Below are the code and all the weights of a small trained network. Each question names an input and a class and asks about switching units off, where a switched-off unit gives its printed mean instead of its output.

import numpy as np


def w(rows, s, z=0):
    codes = np.array(rows[::2]) - 128.0
    scale = np.full(codes.shape[1], s)
    scale[-1] = z or s
    return codes * scale


def norm(h):
    return h / np.sqrt((h * h).mean(-1, keepdims=True) + 1e-5)


def f(y):
    return y / 2 * (1 + np.tanh(0.7978845608 * (y + 0.044715 * y**3)))


def log_softmax(a):
    a = a - a.max(-1, keepdims=True)
    return a - np.log(np.exp(a).sum(-1, keepdims=True))


def net(x, mask):
    res = np.array(x, float).reshape(1, 7) / 4 @ E
    u = 0
    for l in range(3):
        y = f(norm(res) @ A[l][:, :-1].T + A[l][:, -1])
        res = res + np.where(mask[u : u + 11], y, B[l][:, -1]) @ B[l][:, :-1]
        u += 11
    return log_softmax(norm(res)[-1] @ U[:, :-1].T + U[:, -1])


A, B = {}, {}
E = w([
[187,129,51,183,169,169,126,103,114,71,113,232],'x0',
[179,129,133,140,172,85,222,112,93,141,108,54],'x1',
[127,121,113,130,121,117,130,130,124,137,134,131],'x2',
[99,150,188,254,39,126,107,59,40,87,111,166],'x3',
[110,99,86,174,154,154,159,126,124,123,176,86],'x4',
[150,121,145,141,90,160,131,126,143,120,123,126],'x5',
[93,160,97,118,138,135,162,92,152,111,121,80],'x6',
],0.0056)
A[0] = w([
[74,136,151,107,93,157,131,142,29,149,92,68,107],'L0N0',
[62,123,115,134,124,132,91,130,115,137,124,130,127],'L0N1',
[101,58,171,15,134,167,95,189,167,179,139,30,213],'L0N2',
[113,83,56,95,150,198,1,131,197,180,117,119,42],'L0N3',
[62,210,186,110,156,184,16,148,164,224,109,96,254],'L0N4',
[60,179,208,160,40,90,116,129,78,148,187,75,115],'L0N5',
[142,101,96,105,118,163,129,91,26,112,191,76,176],'L0N6',
[227,138,86,66,192,177,172,111,185,100,189,195,178],'L0N7',
[74,115,70,68,140,134,179,95,128,86,163,86,199],'L0N8',
[135,152,176,241,123,107,169,108,48,121,108,105,64],'L0N9',
[54,99,157,178,90,88,53,112,157,41,112,102,148],'L0N10',
],0.0048,0.0014)
B[0] = w([
[134,121,182,57,196,121,140,132,223,70,105,142,157],'L0N0',
[121,171,134,175,77,160,87,132,46,44,141,139,139],'L0N1',
[165,253,56,207,87,139,85,129,102,102,84,122,254],'L0N2',
[54,134,166,118,155,109,105,127,236,124,156,81,188],'L0N3',
[114,83,101,212,129,142,176,166,119,152,229,153,206],'L0N4',
[121,52,221,87,224,144,177,133,116,134,165,126,211],'L0N5',
[152,109,254,77,113,97,65,177,147,104,94,117,143],'L0N6',
[74,146,190,127,112,169,185,103,63,226,67,210,219],'L0N7',
[131,128,164,156,68,147,133,157,132,136,105,172,169],'L0N8',
[110,158,114,120,194,115,96,93,223,129,117,158,192],'L0N9',
[80,117,88,100,119,140,87,183,54,21,192,116,174],'L0N10',
],0.005,0.0057)
A[1] = w([
[127,75,155,70,110,139,70,142,90,47,187,99,33],'L1N0',
[235,138,105,104,133,94,222,154,94,230,38,54,144],'L1N1',
[124,130,175,155,170,219,132,231,136,186,95,115,207],'L1N2',
[107,112,102,169,165,167,46,184,119,111,113,129,211],'L1N3',
[181,229,84,182,75,52,94,253,177,163,143,44,176],'L1N4',
[119,161,157,171,160,79,121,141,123,141,134,181,248],'L1N5',
[90,190,32,164,133,180,107,103,149,220,135,168,131],'L1N6',
[197,166,76,198,133,143,82,98,106,47,84,117,153],'L1N7',
[117,212,166,189,75,56,84,162,132,169,107,160,123],'L1N8',
[213,146,116,173,152,86,62,58,164,129,32,124,98],'L1N9',
[168,103,97,130,187,130,179,109,133,139,89,171,148],'L1N10',
],0.0049,0.0018)
B[1] = w([
[160,146,111,107,75,102,189,130,14,108,139,102,156],'L1N0',
[160,122,123,220,196,191,104,139,24,91,54,155,253],'L1N1',
[143,183,104,124,94,112,116,119,118,170,135,122,219],'L1N2',
[67,204,79,61,100,161,114,104,152,74,59,114,184],'L1N3',
[157,184,141,133,122,162,2,165,143,38,152,73,250],'L1N4',
[165,117,67,106,103,117,132,129,181,201,162,44,200],'L1N5',
[90,77,192,70,59,114,136,143,125,115,102,103,238],'L1N6',
[147,88,48,108,116,30,130,91,130,91,150,159,162],'L1N7',
[69,150,131,145,127,164,180,101,119,39,145,63,180],'L1N8',
[115,137,129,164,170,117,139,135,172,110,242,120,158],'L1N9',
[101,141,104,116,95,113,198,168,129,135,159,122,179],'L1N10',
],0.0057,0.0049)
A[2] = w([
[99,145,182,126,128,238,186,142,77,119,219,117,119],'L2N0',
[40,101,136,77,64,163,109,153,181,203,95,142,66],'L2N1',
[146,168,169,101,106,183,93,126,161,105,132,93,76],'L2N2',
[129,215,173,213,110,126,117,99,96,144,102,200,188],'L2N3',
[114,188,127,114,156,91,170,42,138,67,148,190,254],'L2N4',
[224,62,148,147,179,41,203,85,121,104,114,136,160],'L2N5',
[59,124,101,40,100,122,91,99,112,45,188,114,152],'L2N6',
[185,147,253,134,183,94,107,97,170,195,95,30,132],'L2N7',
[101,126,103,150,168,173,129,151,138,75,28,102,135],'L2N8',
[46,8,223,117,145,112,145,135,86,80,165,68,150],'L2N9',
[78,178,167,76,91,181,67,173,54,166,109,106,130],'L2N10',
],0.0049,0.0019)
B[2] = w([
[169,218,118,62,136,34,176,194,95,185,183,206,203],'L2N0',
[127,148,196,49,159,182,95,19,189,230,203,174,187],'L2N1',
[85,140,135,113,131,64,69,135,137,146,176,45,180],'L2N2',
[84,100,66,127,201,129,153,162,156,155,99,102,197],'L2N3',
[131,33,113,116,102,140,70,135,124,151,182,93,211],'L2N4',
[77,208,151,138,117,52,162,61,254,175,161,50,198],'L2N5',
[161,130,68,146,81,128,145,189,103,173,56,147,251],'L2N6',
[202,23,166,106,143,169,16,67,111,85,29,151,205],'L2N7',
[255,73,126,166,109,119,88,151,86,162,156,216,189],'L2N8',
[186,98,192,53,151,153,221,147,123,127,76,191,225],'L2N9',
[79,55,154,157,147,67,213,53,170,92,197,117,253],'L2N10',
],0.0053,0.0041)
U = w([
[58,216,117,104,37,134,25,191,181,97,225,26,250],'0',
[53,122,136,31,89,201,115,54,193,248,180,203,145],'1',
[112,88,191,50,73,85,211,205,8,61,218,188,63],'2',
[93,15,5,139,30,143,25,88,69,56,104,184,253],'3',
[229,150,123,217,196,195,8,168,49,64,80,46,11],'4',
[175,144,57,186,188,162,217,147,77,242,40,161,156],'5',
[210,5,250,66,188,93,125,45,158,105,60,90,41],'6',
[103,66,75,205,165,24,150,22,219,113,254,91,59],'7',
],0.0082,0.00054)

Each question gives the input, the list of numbers given to net, and the class t.
The units are the neurons (one row each of A and B). Each row of codes is followed by its name. A weight is (code - 128) times the scale printed after its matrix; where a second scale follows, it is the last column's (A, B and U).
mask holds one flag per neuron, layer by layer. A switched-off neuron (its flag False) gives its mean, the last column of its row in B, instead of its output. The means were averaged over made-up inputs and are rounded, as every weight is.
A unit's drop is (log p(t) with every unit on - log p(t) with that unit switched off) / (log p(t) with every unit on - log p(t) with every unit switched off).
The circuit of an input: a set's keep is (log p(t) with only the set's units on - log p(t) with every unit switched off) / (log p(t) with every unit on - log p(t) with every unit switched off). Starting from the 12 units with the biggest drops (on a tie, the unit counted first), units are removed one at a time, each time the one whose removal leaves the highest keep (on an exact tie, the one counted first), for as long as the keep stays at least 0.8.
circuit, biggest first: the units of the circuit, biggest drop first
unit that matters most: the unit with the biggest drop
k most important neurons: the k neurons with the biggest drops, biggest first
top k neurons in layer l: the k neurons of layer l with the biggest drops, biggest first
input [-1,0,-4,0,-5,0,-3], class 0: circuit, biggest first	(L0N7 L1N1)
input [-1,2,-7,-6,-5,3,0], class 4: 3 most important neurons	(L1N1 L0N2 L1N4)
input [6,1,-2,5,3,6,-2], class 7: top 3 neurons in layer 1	(L1N4 L1N9 L1N7)
input [8,0,8,-1,-5,-1,4], class 1: 3 most important neurons	(L0N7 L0N2 L1N6)
input [-2,-8,1,1,-6,7,-5], class 2: unit that matters most	L1N0
input [-2,2,7,7,-8,7,-2], class 6: 3 most important neurons	(L0N9 L0N5 L2N7)
input [2,7,8,1,-6,4,1], class 7: circuit, biggest first	(L1N9 L0N9)
input [1,-5,-2,-2,1,8,-8], class 1: circuit, biggest first	(L2N1 L1N4)
input [2,0,6,-1,-3,3,-4], class 1: 2 most important neurons	(L0N2 L2N1)
input [3,1,-5,6,7,-6,2], class 7: 2 most important neurons	(L1N4 L0N9)
input [0,8,8,6,-5,8,5], class 6: top 2 neurons in layer 2	(L2N7 L2N10)
input [-6,0,-7,8,2,-5,7], class 2: 2 most important neurons	(L0N10 L2N0)
input [1,6,-4,1,-3,-8,0], class 7: 2 most important neurons	(L2N5 L1N9)
input [0,6,8,0,-4,3,5], class 4: circuit, biggest first	(L1N1)
input [-1,4,4,4,-7,1,-8], class 6: 2 most important neurons	(L0N2 L2N7)
input [1,-4,-4,-8,6,-8,1], class 1: 3 most important neurons	(L0N7 L2N1 L1N6)
input [2,2,-2,-6,-3,0,3], class 5: 2 most important neurons	(L0N7 L1N1)
input [-1,4,6,0,2,-4,-3], class 4: top 2 neurons in layer 0	(L0N5 L0N7)
input [4,0,6,-6,-5,-2,-3], class 1: 2 most important neurons	(L0N3 L2N1)
input [-6,2,7,0,-7,3,-1], class 4: unit that matters most	L0N2
input [7,0,7,-1,6,1,0], class 1: top 2 neurons in layer 1	(L1N1 L1N6)
